(in the rows, 128 means zero)
Each name stands for a flat space through zero: a line, a plane or more. A row that begins with a name and a colon came from that space; any other row is followed by the name of the space it lies nearest, among the names in its block.
z606-z624: [ 99 187 168 143 151 154 139  72 133  95  63 139 147 120 176 162 170 141
  92 103 118 140 110 146 146 165 125 165  78]
z349-z882: [158  95 139 114  92 115 103 100 153 144 170 117 114 112 173 147 107 168
 132 179 145 136 157 140 116 181 149 101 121]
z185-z767: [132  78 196 140 141 127 104 104 168 118 185 131 119 114  84 157 134 111
 121 120 157 163 136 120 113 120  83 170  71]
z349-z882: [145 143  86 150  95 156 145 159  70 124 140 124 119 119 126  93  85 124
 145 148 133 101 160 162 130 125 129  78 190]
z824-z913: [104 128 123 157 114 135 138 203 131 142 115 123 157 140 122 136 113 166
  99 139 141 123 136 138 140 124 124 111 142]
z538-z711: [208 146  50  93  71 171 157 138 130 186 171 153  87 123 105 121 174 131
 135 129 120  75 160 144  91 145 169 169 165]
z349-z882: [191 124  88 134  91 158 164 183  79 148 160 132 114  96  96  84 105 104
 158 133 126  99 175 152 118  98 118  98 196]
z824-z913: [ 67 171 101 147 134 138 121 141 162 175 133 113 149 139 122 129 136 130
  56 111 132 168 116 130 131 122 172 111 108]
z185-z767: [107 166 166 148 119 159 122  99  99 115 130 111 147 126 133 125 173 102
 101 127 152 141 148  90 134 134 125 137 132]
z538-z711: [ 82 176 175 151 144 160 141 111 143 148 106 119 132 126 147 137 167 142
  72 100 128 156 141 117 118 130 130 109  85]
z538-z711: [ 61 158 132  96 179 102 102 103 131 133  69 120 109 173 158 120 165 128
 110 100  96 124  82  71 131 122 150 119  93]
z538-z711: [ 95 102 180 123 149 103  79 132 114  91  94 122 121 145 165 145 124 153
 125 145 132 115 115 100 151 156  94 127  93]
z606-z624: [ 63 135 172 105 204  68 130 143 138 112  16 117 150 157 177 125 139 149
 133  96  81 139  72  75 152  99 120  93  95]
z349-z882: [185  78 156 122 126 107 121 168  91 110 142 120 134  76 126 100  89  94
 169 142 127 130 156 127 149 106  84 101 156]
z606-z624: [134 133 106 152  86 164 103  95  92 123 202 117 104 123 111 111 103 104
 124 159 165 126 165 146 116 149 136 111 157]
z185-z767: [ 75 187  63 124 152 134 100 211  40 116  43 126 136 153 134  80 138  91
  98 101  96  77  93 103 184 107 132 125 166]
z185-z767: [156 137 119 133 106 134 128 120  65 103 129 114 134 101 154  95 100 102
 157 154 132 118 155 134 145 135 126  88 182]
z185-z767: [123 122 133 108 137 107 110 166 128 127  87 129 143 138 146 138 151 142
 118 129 119 109 110  99 152 137 124 152 121]
z824-z913: [147 111  79 101  86  96 114 125 164 187 151 108 106 117 216 128  61 208
 125 193 117 134 154 171 114 190 201  23 143]
z538-z711: [149 112 101 122  93 127 115 209 118 139 104 136 134 131 159 144 115 187
 115 164 130  80 141 148 150 169 128 131 147]
z538-z711: [149 128 130 172 101 152 221 149 155 141 161 129 180 139  54 133 139 132
 155 122 157 150 150 130  92  67 126 134 184]
z538-z711: [139 134  64 117 118 118 142 220 149 161  99 142 167 135 104 136 145 138
 104 116 115 108 102 134 153 114 150 175 150]
z824-z913: [149 108 130 137 114 122 155 220  96 132  96 125 144 120 138 110  99 160
 149 144 121  99 152 132 140 110 104  81 173]
z185-z767: [127 124 183 130 131 150  95  71  95  82 145 130 103 133 122 136 164  99
 136 129 150 115 138  96 125 147  89 171 105]
z185-z767: [135 135 192 141 121 135 144 140 118 153 137  95 155  91 147 108 146 116
 112 133 142 167 177  87 126 108 122  69 140]
z349-z882: [ 53 194 111 157 174 143 151 126 158 134  72 137 157 141 120 139 140 123
  68  71 106 163  81 158 142 107 146 143  85]
z606-z624: [145 128 132 123  99 131 148 117 118 128 145 117 148 153 113 125 168 126
 154 149 151 116 143  75 112 119 141 140 175]
z538-z711: [135 120 121 129 132 123 154  98 147 122 146 134 130 142  97 131 129 119
 157 121 130 137 117 128 107 105 132 142 137]
z538-z711: [127 156 130 105 125 160 118  68 164 153 124 151  66 139 168 162 168 177
  96 118 112 105 132 153  95 189 149 153  61]
z824-z913: [171  80 145 114 124 100 135 161 177 161 147 129 135  90 135 142 103 152
 132 137 122 152 143 149 124 127 124 112 110]
z349-z882: [172 128 178 123 132 145 152 101  84 129 152 113 108  84 118  82 144  69
 163 112 124 142 176  94 108  87 100  85 151]
z824-z913: [181 106 135 129 105 128 113 142  94  96 129 133 136  81 154 129  97 121
 147 156 134 114 149 163 159 159 102 136 145]
z185-z767: [173 100 120 125  85 118  92  98  97  75 152 127 148 111 155 145 104 123
 160 187 159 110 136 144 158 185 124 163 161]
z824-z913: [121 141 151 132 159 136 162  68 164 131 125 140 104 121 127 136 127 132
 135  94 108 156 121 156  96 115 126 116  85]
z185-z767: [113  92 146 145 114 138  50 168  70 124 191 104  95 112 111  95  86  93
 106 156 160 125 168 112 144 131  91  87 132]
z824-z913: [165 105  86 107  72 107  57 125 135 145 175 111 140  91 188 142  90 142
 101 199 152 135 147 158 163 212 175 123 139]
z606-z624: [129 114 122 139 107 137 120 151 106 141 161 116 109 128 124 108  98 136
 131 150 141 121 159 130 117 126 126  79 152]
z606-z624: [ 90 173 180 166 116 197 113  81  69  89 124 128  88 146 148 133 158 141
 102 131 153  98 164 125 115 168  94 124 107]
z606-z624: [114 119  87  99 177  58 126 146 158 137  84 123 162 112 142 111  85 102
 139 106  84 167  69 138 162  94 158 105 126]
z349-z882: [115 142 136 109 159 123  88  90 147 162 148 118  98  86 147 112 125  87
  85 100 107 174 127 135 131 132 145 105  70]
z606-z624: [134 180  60 107 130 135 112 161 105 123  49 151 139 111 180 134 136 135
  92 115  89  90  94 176 181 175 154 170 123]
z349-z882: [174  98 141  86 128 120 121 128 161 165 158 136 102 115 108 134 174 115
 133 114 120 124 137  94 106 120 126 167 103]
z538-z711: [127 135 106 104 115 122 145 121  97 139 118 118  99 174 142 100 143 148
 170 146 118  86 136  80  98 119 152  83 178]
z538-z711: [ 97 171 110  97 162 125 153  57 129 150 123 120  99 172 105  93 185  82
 149  85 102 135 102  60  86  77 168 116 137]
z349-z882: [154 130 131 159  70 144 203 114 199 148 142 133 179 139 147 187 129 224
 131 171 160 143 153 172  95 165 165 129 149]
z824-z913: [151 116 163 117 169 120 174 113 149 136 115 140 108 104 110 115 130 110
 161  82  95 148 127 133 102  78 102 112 104]
z185-z767: [108 150 104  96 137 121 141 118 170 147  76 148 112 182 154 161 178 189
 119 117 103  92  91 113 110 154 161 164 101]
z606-z624: [139 162  79 168  90 161 130  85 104 134 192 111 137  75 135  99  59  89
 111 150 149 173 163 205 134 144 165  70 166]
z349-z882: [136 134 121 108 117 141 123 104 132 149 150 130  96 145 123 127 163 130
 128 128 129 111 138 103 101 136 143 139 124]
z606-z624: [ 93 141  88 114 149 109  85 126  84 108 105 120 112 144 143  98 103  97
 130 127 111 113  98 119 155 129 139 109 140]
z824-z913: [ 46 150  97 185 149 161 132 149  86  88 118 140 104 186  75 113  79 130
 123 108 135 102 104 165 123  98  97 112 136]
z824-z913: [105 164 117 128  87 129 139 227 118 180  83  97 195 158 159 127 189 175
  77 157 144 109 148  52 150 134 172 107 184]
z349-z882: [109 152 159 148 154 128 160 125 166 136  94 128 164 102 142 144 130 137
  98  99 116 175 119 152 136 116 128 119  93]
z185-z767: [122 111 152 140 137 133 121 108 158 120 159 135 128 126  93 149 133 116
 119 116 144 150 122 134 119 121 109 166  94]
z606-z624: [112  93  78 113 113  96  30  75 147 123 211 115 111 129 126 136  76  95
 109 170 156 155 104 146 147 176 164 146 108]
[109 119 101  92 171 110  48 145  82 125 132 127  76 120 108  83 121  49
 115  96 101 113 101 101 156 108 110 140 103] : z349-z882
[ 71 132 121 157 127 137  78 182 143 148 155 116 156 140  89 140 136 113
  50 123 160 152 118 113 154 125 129 159 103] : z185-z767
[137 124 114 111 130 115 142 138 139 142 109 132 119 135 146 128 124 154
 141 130 109 115 124 132 120 130 141 111 132] : z185-z767
[173  53 117 114  79  99 105 143 194 172 227 118 136 125 100 154 109 152
 134 180 169 149 151 121 105 144 152 140 136] : z606-z624
[180 163 107 116  84 146 185 177 133 152  75 139 178 122 159 149 190 174
 123 139 122  92 143 122 138 151 157 165 172] : z606-z624
[ 71 165  91 157 152 158 127 162 102 151 137 124 105 139  80  86 108  89
  90  86 118 136 124 141 123  79 128  92 128] : z185-z767
[174 101 141  88 133 108 141 114  88 105 113 132  98 138 131 102 145 113
 205 133 109  85 133  81 113 108 107 124 164] : z824-z913
[124 141 136 132 130 130 142 115 148 125 116 131 153 131 126 146 153 129
 119 120 132 140 117 123 131 129 134 158 120] : z185-z767
[126 115 149  93 124 107 107  95 247 188 134 136 122 133 180 201 169 211
  71 138 125 155 116 135 107 196 175 163  36] : z349-z882
[124 127 138 131 135 131 153  60 156 119 146 136 108 147 119 141 126 140
 155 123 129 139 122 140  91 126 134 127 114] : z538-z711
[174  68 184  98 126  92 121 169 152 127 107 133 137 115 155 157 144 170
 151 149 125 111 137 100 135 144  95 148 109] : z349-z882
[146 106 137  82 168  94 132  40 212 176 172 131  83 108 123 129 131 105
 141  94  96 185 111 129  81 108 160 116  64] : z824-z913
[148  86 103  95 101 108  67 120 132 138 174 125  91 137 145 135 112 143
 134 171 140 104 133 122 126 175 144 135 124] : z349-z882
[176  96 124 100 129 116 100  68  81 100 191 121  94 107  92  84 121  35
 191 132 133 128 137  95 120 102 113 136 160] : z538-z711
[192 112 117  99 141 134 124 152 117 175 177 130  94  58  85  79 131  43
 130  87 103 147 156 128 122  78 115 123 124] : z349-z882
[171  92  69 112 116  91 118 118  76 105 169 114 123 108 114  72  50  68
 204 159 124 126 129 140 140 101 139  78 208] : z538-z711
[ 51 167  60 153 121 141 112  84 123  95 133 132 134 211  99 142 126 133
 117 138 151 110  78 132 126 143 166 167 147] : z349-z882
[149 113 122 118 142 124 108 140 159 125 142 149 144 105  84 151 153  86
 107  99 129 141 101 138 149 121 112 222  91] : z538-z711
[131 100 117 108 130 136  88 162 101 120 137 147  74 159  96 126 144 127
 136 124 127  68 123 107 122 131  94 171 116] : z606-z624
[119 107 117 123 113 124 106 103 120 101 146 133 105 173 122 142 123 149
 155 157 146  94 118 117 115 152 126 148 138] : z824-z913
[ 87 134 185 146 147 142 145 190  80 130  71 116  97 151 159 103 122 180
 127 123 112  94 160  99 115 108  85  36 129] : z606-z624
[218  82 109 117  90 142 123  81 125 110 214 149  93  89  94 131 101  94
 179 150 146 117 155 176 109 147 112 171 143] : z538-z711
[136  90  92 107 151 103  95 142  86 112 156 130  86 132  82  81  86  66
 173 117 113 109 111 118 132  85 105 118 150] : z824-z913
[183 113 160 118 152 128 137 135  84  92 114 140 130  75 104 103 136  57
 166  96 111 125 134 124 150  91  72 160 134] : z824-z913
[154  97 141 138 136 130 108 115  81  85 161 131 104  97 101 102  83  75
 166 128 134 127 140 149 137 111  80 123 138] : z185-z767

Each name stands for a flat space through zero: a line, a plane or more. A row that begins with a name and a colon came from that space; any other row is followed by the name of the space it lies nearest, among the names in its block.
z236-z906: [161 137 118 156 129 108 118 134 124 118 130 108 130 112  83 120 151 117
 146 117 124 109 138 114  97 125 135 121 114]
z661-z656: [ 93 109 136 107 156 143 124 118 100  90  94 140 129 169 164 129 106 145
 103 140 110  98 124 127 107 144 130  81 121]
z489-z273: [155 195 167  91 112 122 177 123 154 108 119 136 101 169 123 138 187 134
 181 102 153 124  97 128 110 170 149 173 121]
z489-z273: [ 91 102 145  98 133 141 126 116 114 108 100 135 135 169 172 137 106 152
 105 125 144 140 122 134 148 137 116 115 121]
z236-z906: [164 145 131 136 143 141 132 134 119 115 116 135 111 123 105 122 127 123
 149 118 121 105 112 120 123 142 135 130 132]
z236-z906: [178 175 127 157 141 113 131 150  45 128 170 116 142 127  72 133  72 132
 143 119 142 160  86 150 215  84  91 175 124]
z236-z906: [196 116 123 156 166 174 110 138 108 107  87 145  98 101  93 113  94 121
 147 108 114  89 106 106 140 149 132 114 142]
z661-z656: [160 129 142 154 199  94 122 124  60  41  93 105 156 174 112 155  94 152
  67 135 132  94 129 129 120 102 132  42  94]
z661-z656: [120 151 122 123 127 132 133 133 112 127 137 135 117 134 117 113 139 121
 157 133 100 100 118 125  97 143 133 134 129]
z661-z656: [104  90 110 113  93 192 106 134 147 187 127 158 100  89 145  93 106 116
 171 116 115 143 115 119 160 155 108 181 161]
z661-z656: [176 142 126 150 115 125 125 139 125 143 142 117 125 102  86 125 128 121
 156 104 150 151 116 126 164 118 117 169 129]
z661-z656: [128 123 144 129 180 109 128 119  81  58  92 118 147 179 140 149 105 152
  77 138 127  98 129 130 111 120 134  55 103]
z412-z778: [107  77 115 141 146 152 101 133  82 152 142 136 154 112 158 139  24 143
  66 146 139 183 121 154 240  76  83 126 147]
z412-z778: [159 122 150 114 148 172 120 130  77  87  74 142 107 162 120 119  90 149
 159  88 146 117  82 116 169 163 108 142 121]
z236-z906: [118 120 149  97 127 143 152 112 194 125 100 147 110 138 176 144 159 132
 112 131 140 126 137 126 107 157 157 115 141]
z661-z656: [159 151 122 160 169  99 125 135  81  87 130 112 141 136  89 133 118 127
 111 140 107  90 129 126 101 108 136  82 111]
z489-z273: [131 104  94 172 148 116 108 136 131 157 163 123 148  73 121 133  92 111
  74 166 103 134 157 138 142  76 128  94 146]
z412-z778: [ 48 137 137  81  86 115 160 118 164 184 183 141 147 143 201 152 124 138
  96 161 147 201 132 170 179 101 115 172 147]
z412-z778: [149 217 145 120 110  61 179 124 176 107 154 106 121 150  93 139 246 112
 169 130 122  90 142 122  18 148 180 131 104]
z412-z778: [ 68 156 134 114 100  48 160 118 153 154 200  99 180 150 165 170 154 137
  66 169 155 193 162 171 140  65 128 132 115]
z489-z273: [170 225 122 157 190  78 195 134 173 125 192 146 123  98 122 170 156  97
  67 211  70  78 144 158  67  86 201  69 163]
z236-z906: [ 51 125 122 111  77  60 134 114 172 150 168  93 166 145 154 137 198 127
 109 148 138 154 180 137  67 108 136 121 101]
z412-z778: [168 191 130 164 160  64 155 139  88 114 187 104 162 130  92 165 108 129
  82 158 136 150 125 162 165  58 128 118 120]
z661-z656: [ 77  58 134  97 128 172 111 113 147 133  87 150 127 140 199 131  91 147
  89 131 139 147 135 128 158 143 116 107 141]
z489-z273: [148 168 128 137 122 103 142 135 120 128 153 117 130 128  97 129 150 121
 149 127 127 125 123 131 116 121 133 145 121]
z412-z778: [146 209 160  92 125 134 184 132 122 127 150 153 104 162 133 142 138 134
 165 125 138 139  78 151 159 145 134 186 142]
z489-z273: [125 115 118 142 102 113 103 135  92 140 144 102 149 124  98 116 116 132
 147 106 149 161 127 127 162 108  93 160 109]
z489-z273: [ 88  98 121 119 129 137  98 125  73 101 100 121 136 161 129 104 113 140
 141 118 110 101 126 114 101 146 108 105 104]
z236-z906: [201 133 142 144 155 148 137 129 155 109  94 137 104 109 109 139 129 125
 129 109 146 116 117 115 141 143 148 121 139]
z412-z778: [139 148 105 167 144  90 134 138 127 155 189 117 154  88 112 147 108 112
  79 171 112 145 148 152 147  65 132 112 141]
z489-z273: [117 176 126 130 138  91 136 133  69  93 145 111 139 167  96 120 147 130
 150 135 100  88 119 129  75 127 130 113  99]
z236-z906: [ 91 163 144  88 122 138 157 127 106 135 149 150 123 165 162 134 111 140
 136 141 124 144  96 153 159 133 118 161 139]
[139 105 119 143 147 141 132 126 178 156 137 145 127  83 157 148 104 118
  72 158 125 144 147 140 155 103 145 105 162] : z489-z273
[187 143 144 137 153 150 141 133 124 117 114 141 113 120 117 143  98 133
 125 115 149 139 100 133 184 126 128 142 143] : z236-z906
[108 112 129 125 117 121 113 128  95 124 129 114 146 146 129 126 109 141
 126 117 145 151 125 132 155 117 102 137 112] : z489-z273
[185  55 109 172 167 182  78 134 124 115  69 137 110  76 105 110  78 120
 114 109 119  98 134  96 145 138 125  85 142] : z236-z906
[102 181 127 131 136  68 133 134  35  86 161  96 161 186  92 125 134 139
 139 138 108 105 118 140  93 105 112 115  84] : z489-z273
[183  87 116 181 135 106  98 131 147 128 119  94 149  82  91 139 122 123
  94 112 162 153 160 116 152  92 124 106 117] : z236-z906
[109 177 146 111 104  61 163 118 161 115 154 101 146 163 128 149 207 130
 130 134 145 133 149 136  68 125 152 129 100] : z412-z778
[119  98 111 138 121 145  97 131 109 128 111 124 124 118 112 101 124 123
 152 115 111 106 133 108 106 143 117 122 121] : z489-z273
[125 161 122 120 139 153 130 139  72 118 131 147 107 144 108 101 113 123
 177 128  85  85  92 124 110 153 121 143 132] : z236-z906
[209 167 127 201 145  13 147 131 169 117 183  62 182  90  67 186 172 116
  53 146 177 169 183 145 127  37 156  91 102] : z661-z656
[ 92 110 107 135 124 133 101 137  66 142 150 124 146 129 123 110  79 131
 127 137 109 138 121 137 158 105  92 135 125] : z236-z906
[ 94  84 144 108 143 129 126 110 144 105  94 129 144 157 186 152 111 151
  66 137 151 144 145 134 140 124 130  83 123] : z661-z656
[161 142 137 136 144 123 128 130 103  95 109 120 124 144 101 128 131 133
 142 111 134 109 116 119 120 137 130 120 113] : z412-z778
[121 117 129 119  85 127 135 125 193 179 149 127 128  97 145 135 153 120
 132 122 160 180 143 134 156 122 127 173 143] : z661-z656
[130  96 123 123 117 176 107 133 120 149 111 145 111 111 132 108  95 129
 153 108 132 141 109 120 171 145 105 159 143] : z661-z656
[144  86 119 135 144 186  98 133 105 128  91 149 107 110 126 106  80 129
 141 111 117 113 109 112 158 149 112 127 144] : z412-z778
[ 88 102 124 107 134 157  98 123  76  81  71 133 112 174 127  86 138 136
 175 108  87  54 119  94  48 188 124  94 102] : z489-z273
[ 93 165 139 116 136  81 138 127  52  88 148 105 161 194 123 138 120 150
 119 137 129 129 116 147 124 106 109 117  91] : z489-z273
[173  40 135 138 168 216  61 130  43  62  10 139 104 148 107  93  45 156
 156  59 143  93  88  84 176 180  87 103 112] : z412-z778
